Questions about the matrix below. Indices start at 1.
1) Give the entry in row 2 and column 1.
2) Give the bottom-right entry.
3) Give the entry at row 1, column 3.
4) Give the entry directly above the smallest entry.
5) Give the minimum.
6) Give the entry in the top-left corner.
7) Give the entry directly below 0.22.
8) Give the entry in row 3 and column 1.
[[-3.11 -1.50  3.53 -0.54 -2.70 -2.91  0.78 -0.98 -2.82 -1.33  0.56  3.56]
 [ 3.73 -2.25 -0.82 -2.77  1.94  3.81  4.43  1.42 -0.41  0.42 -1.54 -1.52]
 [ 0.50  0.68  2.14 -0.49 -3.14 -1.83  3.01  5.48  0.23  1.17  2.06  3.11]
 [ 0.84  3.09 -4.14  3.00  0.68 -0.85 -3.13  4.89  5.77  0.57  1.71 -0.66]
 [ 3.12  0.75  3.88 -2.73 -2.08  1.80  5.27  1.32 -3.44  3.53  0.38 -0.27]
 [ 0.28 -4.59 -3.99 -1.03  4.34  2.46  0.07 -1.47  1.56 -3.91 -2.76 -1.05]
 [-2.17 -0.92 -3.82  2.10  2.43 -0.82 -4.33 -1.38  3.06 -3.07 -0.72 -0.36]
 [ 3.33  3.38  0.27 -0.15  0.22  2.50  0.53 -0.32 -0.40  4.00  0.24 -3.51]
 [-0.92 -5.89 -2.49 -1.79  4.17  2.30  0.30 -4.31 -0.71 -4.68 -3.52 -0.67]
 [-1.03 -2.31  2.69 -1.92 -0.05  0.66  1.43 -4.69 -4.24 -0.75 -1.53  0.08]
 [-4.68  2.68  2.77  2.65 -3.05 -4.51 -4.60 -3.31 -1.53  0.10  1.69  1.83]]
1) 3.73
2) 1.83
3) 3.53
4) 3.38
5) -5.89
6) -3.11
7) 4.17
8) 0.50

data =
[[ 5.18  7.77  2.69  1.62 -1.51 -2.09]
 [ 2.28 -1.26 -3.93  1.70 -1.61  0.05]
 [-0.79  0.49 -1.67  1.36 -0.33 -0.35]
 [-1.18  0.46 -0.78  1.21 -0.59 -0.31]
 [-1.34  0.14 -0.58  0.76 -0.58  0.00]
 [-1.62  1.14  5.27  0.81  0.25 -3.92]
 [-1.40 -2.24 -0.58  1.45 -0.98 -1.44]
 [ 2.03  2.46  1.33  0.29  1.83  2.37]
 [ 0.67  0.90  1.11 -0.71  0.53  0.62]
 [ 6.03 -1.79  4.82 -4.44  2.50 -0.38]
 [ 0.96 -1.31 -1.01 -1.19  0.40 -0.31]
 [ 1.92 -3.81 -1.16 -2.35  1.12 -0.95]]
Indices start at 1.
The entry in row 3 and column 1 -> -0.79
Find the top-right entry.
Answer: -2.09
Find the entry directly below the largest entry.
Answer: -1.26
Find the entry just left of 5.27.
Answer: 1.14
The entry directly above the smallest entry is -0.71
Find the entry in the bottom-left corner.
Answer: 1.92
Find the entry at row 2, column 1.
Answer: 2.28
The entry just left of -0.33 is 1.36
The entry in the bottom-right corner is -0.95
The entry directly above -1.31: -1.79
The entry at row 1, column 2: 7.77
The bottom entry of the column that holds the smallest entry -> -2.35
The entry in row 3 and column 2: 0.49
Find the entry at row 1, column 1.
Answer: 5.18
The entry just right of the smallest entry is 2.50
The entry at row 3, column 3: -1.67
Find the entry directly below 0.25.
Answer: -0.98
Find the entry directly below the smallest entry.
Answer: -1.19
Find the entry directly above 0.81.
Answer: 0.76
The entry at row 1, column 3: 2.69
The entry directly above 0.62 -> 2.37
Find the top entry of the column that holds the smallest entry.
Answer: 1.62
The smallest entry -> -4.44
Find the entry directly below -2.09.
Answer: 0.05
Find the entry just left of the smallest entry.
Answer: 4.82
The entry just right of 1.92 -> -3.81
The entry just left of -1.79 is 6.03
Find the entry just right of -1.31.
Answer: -1.01
The entry just right of 1.62: -1.51
Find the entry in row 2 and column 3.
Answer: -3.93

Read these off the grid that follows.
1) Report the largest entry in the last column.
2) Report the entry in the top-right corner.
3) Report the centre entry.
4) Report the entry just left of the smallest entry.
5) Report the entry directly below -73.
6) Report the entry directly below 162.
7) Report the first entry, reading row by row.
8) Report the entry directly above the centre entry.
array([[ 423,  447,   21,  169,  334,  204, -339,  354,  401,  520, -391],
       [  93,  162,  294,  176,   82,  143,  282,  286,  229,  119,  247],
       [ -60,  566,  311,  138,  133,  225,  215,  -73,  131,  396,  300],
       [ 412, -230,  381,  295,  207,  316,  581,  376,  354, -183,  664],
       [ 538, -765,  565,  407,  310,   80,  867,  936,  550, -708,  837]])
1) 837
2) -391
3) 225
4) 538
5) 376
6) 566
7) 423
8) 143

X =
[[-0.15  3.94 -1.79 -2.00  0.36  2.83  2.69  0.74  1.50 -2.91 -0.21 -0.96
   0.44 -2.78]
 [ 3.94 -2.14  2.12  1.91 -0.53 -0.86 -0.37  0.55  2.46  1.85 -1.27 -2.53
  -0.79  2.74]
 [-0.53 -0.19 -0.65  1.58  2.05  0.39  0.49  0.63 -1.00  2.00  1.39  2.33
   1.29  0.84]
 [ 2.45 -1.49  7.10  1.18 -2.51 -2.04 -2.26 -0.02  1.91  1.41  0.84  0.19
  -0.64  3.89]
 [-0.93  0.28 -1.29  1.50  2.51  0.80  0.89  0.73 -1.24  1.92  1.60  2.73
   1.58  0.45]
 [ 0.02  4.13 -1.61 -2.15  0.19  2.92  2.77  0.75  1.76 -3.15 -0.30 -1.20
   0.34 -2.85]
 [ 0.02  4.73 -1.72 -2.49  0.14  3.31  3.11  0.84  2.03 -3.62 -0.33 -1.36
   0.38 -3.22]
 [-0.83  0.17 -1.16  1.44  2.31  0.68  0.77  0.68 -1.16  1.86  1.48  2.53
   1.46  0.49]
 [ 5.26 -0.11  1.24  1.10 -0.40  0.92  1.53  1.26  4.42  0.32 -2.04 -4.37
  -0.82  1.54]]
Read off the entry just right of the largest entry.
Answer: 1.18
The entry just right of 2.46: 1.85
The fifth entry in reading order is 0.36
The entry just right of 2.33 -> 1.29
The entry just right of -0.82 -> 1.54
Read off the 2nd smallest entry.
Answer: -3.62
Read off the entry just right of 0.17.
Answer: -1.16
Read off the entry just left of 2.31.
Answer: 1.44
The third largest entry: 4.73
The second largest entry: 5.26
Read off the entry just right of 0.89.
Answer: 0.73
The entry just left of -3.62 -> 2.03
Read off the entry just right of 1.39.
Answer: 2.33
Read off the 3rd entry in reading order.
Answer: -1.79
The entry just right of the smallest entry is -0.82
The entry just right of 2.69: 0.74
Read off the entry just left of the largest entry.
Answer: -1.49
